Here is a tiny trained network, its code and every weight. The questions are about switching its units off for an input and a class, where a switched-off unit gives its printed mean instead of its output.

import numpy as np


def w(rows, s, z=0):
    codes = np.array(rows[::2]) - 128.0
    scale = np.full(codes.shape[1], s)
    scale[-1] = z or s
    return codes * scale


def f(y):
    return np.maximum(y, 0)


def log_softmax(a):
    a = a - a.max(-1, keepdims=True)
    return a - np.log(np.exp(a).sum(-1, keepdims=True))


def net(x, mask):
    res = np.array(x, float).reshape(1, 6) / 4 @ E
    y = f(res @ A[0][:, :-1].T + A[0][:, -1])
    res = res + np.where(mask, y, B[0][:, -1]) @ B[0][:, :-1]
    return log_softmax(res[-1] @ U[:, :-1].T + U[:, -1])


A, B = {}, {}
E = w([
[103,48,245,93,191,98,135],'x0',
[41,93,132,161,198,11,92],'x1',
[193,118,105,191,186,180,74],'x2',
[29,36,42,157,160,188,207],'x3',
[114,69,183,199,76,188,188],'x4',
[57,217,166,150,134,171,254],'x5',
],0.0063)
A[0] = w([
[109,189,145,75,70,52,146,122],'neuron 0',
[98,108,220,133,182,174,178,171],'neuron 1',
[111,70,116,120,181,80,85,136],'neuron 2',
[218,142,129,181,84,169,77,196],'neuron 3',
[92,135,247,82,133,87,168,215],'neuron 4',
[171,216,72,79,145,179,137,158],'neuron 5',
[142,202,118,119,107,100,117,242],'neuron 6',
[124,86,151,189,188,92,63,223],'neuron 7',
[82,90,130,132,160,167,183,254],'neuron 8',
[130,198,109,186,141,115,114,170],'neuron 9',
[220,121,149,105,107,178,89,133],'neuron 10',
[127,192,117,92,156,112,139,124],'neuron 11',
[77,77,45,142,127,167,197,170],'neuron 12',
[139,110,87,110,85,165,148,246],'neuron 13',
[123,80,108,80,163,70,57,201],'neuron 14',
],0.012,0.0026)
B[0] = w([
[127,210,184,98,68,91,94,213],'neuron 0',
[173,85,134,95,178,108,237,226],'neuron 1',
[101,51,152,158,165,76,66,227],'neuron 2',
[211,118,123,196,113,219,146,221],'neuron 3',
[185,154,146,106,115,25,249,244],'neuron 4',
[125,112,76,37,225,172,68,204],'neuron 5',
[115,203,159,94,161,140,71,207],'neuron 6',
[92,115,179,220,167,96,94,246],'neuron 7',
[58,99,115,122,120,131,207,232],'neuron 8',
[139,226,64,181,179,134,160,183],'neuron 9',
[201,64,140,88,91,186,99,207],'neuron 10',
[117,157,129,78,171,120,86,178],'neuron 11',
[19,127,78,126,38,154,132,247],'neuron 12',
[154,107,84,106,79,168,113,189],'neuron 13',
[165,74,80,159,97,55,56,255],'neuron 14',
],0.019,0.0092)
U = w([
[161,191,196,67,88,60,124,93],'0',
[143,97,160,90,146,65,254,121],'1',
[54,93,178,200,149,115,152,5],'2',
[42,105,78,110,57,155,177,171],'3',
[138,170,90,73,207,145,94,132],'4',
[218,82,135,127,106,226,121,120],'5',
[128,176,179,225,186,163,155,146],'6',
[159,62,133,191,144,22,58,190],'7',
],0.0071,0.0022)

Each question gives the input, the list of numbers given to net, and the class t.
The units are the neurons (one row each of A and B). Each row of codes is followed by its name. A weight is (code - 128) times the scale printed after its matrix; where a second scale follows, it is the last column's (A, B and U).
mask holds one flag per neuron, in row order. A switched-off neuron (its flag False) gives its mean, the last column of its row in B, instead of its output. The means were averaged over made-up inputs and are rounded, as every weight is.
A unit's drop is (log p(t) with every unit on - log p(t) with that unit switched off) / (log p(t) with every unit on - log p(t) with every unit switched off).
The circuit of an input: a set's keep is (log p(t) with only the set's units on - log p(t) with every unit switched off) / (log p(t) with every unit on - log p(t) with every unit switched off). Starting from the 12 units with the biggest drops (on a tie, the unit counted first), units are removed one at a time, each time the one whose removal leaves the highest keep (on an exact tie, the one counted first), for as long as the keep stays at least 0.8.
units of the circuit, in order: the units of the circuit, biggest drop first
unit that matters most: the unit with the biggest drop
top k neurons: the k neurons with the biggest drops, biggest first
drop when u is switched off: that unit's drop, to one decimal
input [7,4,3,1,3,1], class 1: unit that matters most -> neuron 1
input [2,-7,4,6,-7,0], class 3: top 2 neurons -> [neuron 12; neuron 6]
input [-6,5,-2,-6,-1,5], class 0: top 2 neurons -> [neuron 0; neuron 3]
input [-7,6,-1,-8,-5,3], class 4: top 2 neurons -> [neuron 5; neuron 9]
input [7,6,4,6,7,-4], class 2: top 3 neurons -> [neuron 8; neuron 12; neuron 7]
input [-5,6,-5,-2,7,-2], class 0: top 2 neurons -> [neuron 14; neuron 2]
input [7,-4,0,-6,-2,2], class 1: top 2 neurons -> [neuron 4; neuron 1]
input [-8,-1,-8,-1,0,-3], class 4: top 2 neurons -> [neuron 5; neuron 4]
input [7,8,-1,7,-1,4], class 1: top 2 neurons -> [neuron 4; neuron 1]
input [6,-7,4,-3,7,0], class 5: top 2 neurons -> [neuron 10; neuron 3]
input [6,-5,-3,-8,-1,-4], class 0: top 2 neurons -> [neuron 4; neuron 0]
input [-7,-1,-5,-7,3,-2], class 5: top 3 neurons -> [neuron 3; neuron 10; neuron 4]
input [-7,-4,0,6,-8,8], class 4: top 2 neurons -> [neuron 5; neuron 11]
input [-1,7,-8,2,3,0], class 1: units of the circuit, in order -> [neuron 4]
input [-2,0,-7,5,-6,-2], class 3: top 2 neurons -> [neuron 12; neuron 7]
input [-1,-8,4,8,7,-4], class 3: top 2 neurons -> [neuron 12; neuron 8]
input [-6,5,7,-1,4,7], class 6: drop when neuron 13 is switched off -> 0.1
input [-7,4,-7,-7,-5,-3], class 0: drop when neuron 0 is switched off -> 3.4
input [-5,-4,-1,5,-8,-8], class 5: drop when neuron 13 is switched off -> 0.1
input [-7,-8,-3,3,4,-3], class 5: units of the circuit, in order -> [neuron 3]
input [-8,-5,7,0,0,7], class 4: top 3 neurons -> [neuron 5; neuron 9; neuron 6]
input [2,-2,4,2,6,-6], class 5: drop when neuron 3 is switched off -> 0.1
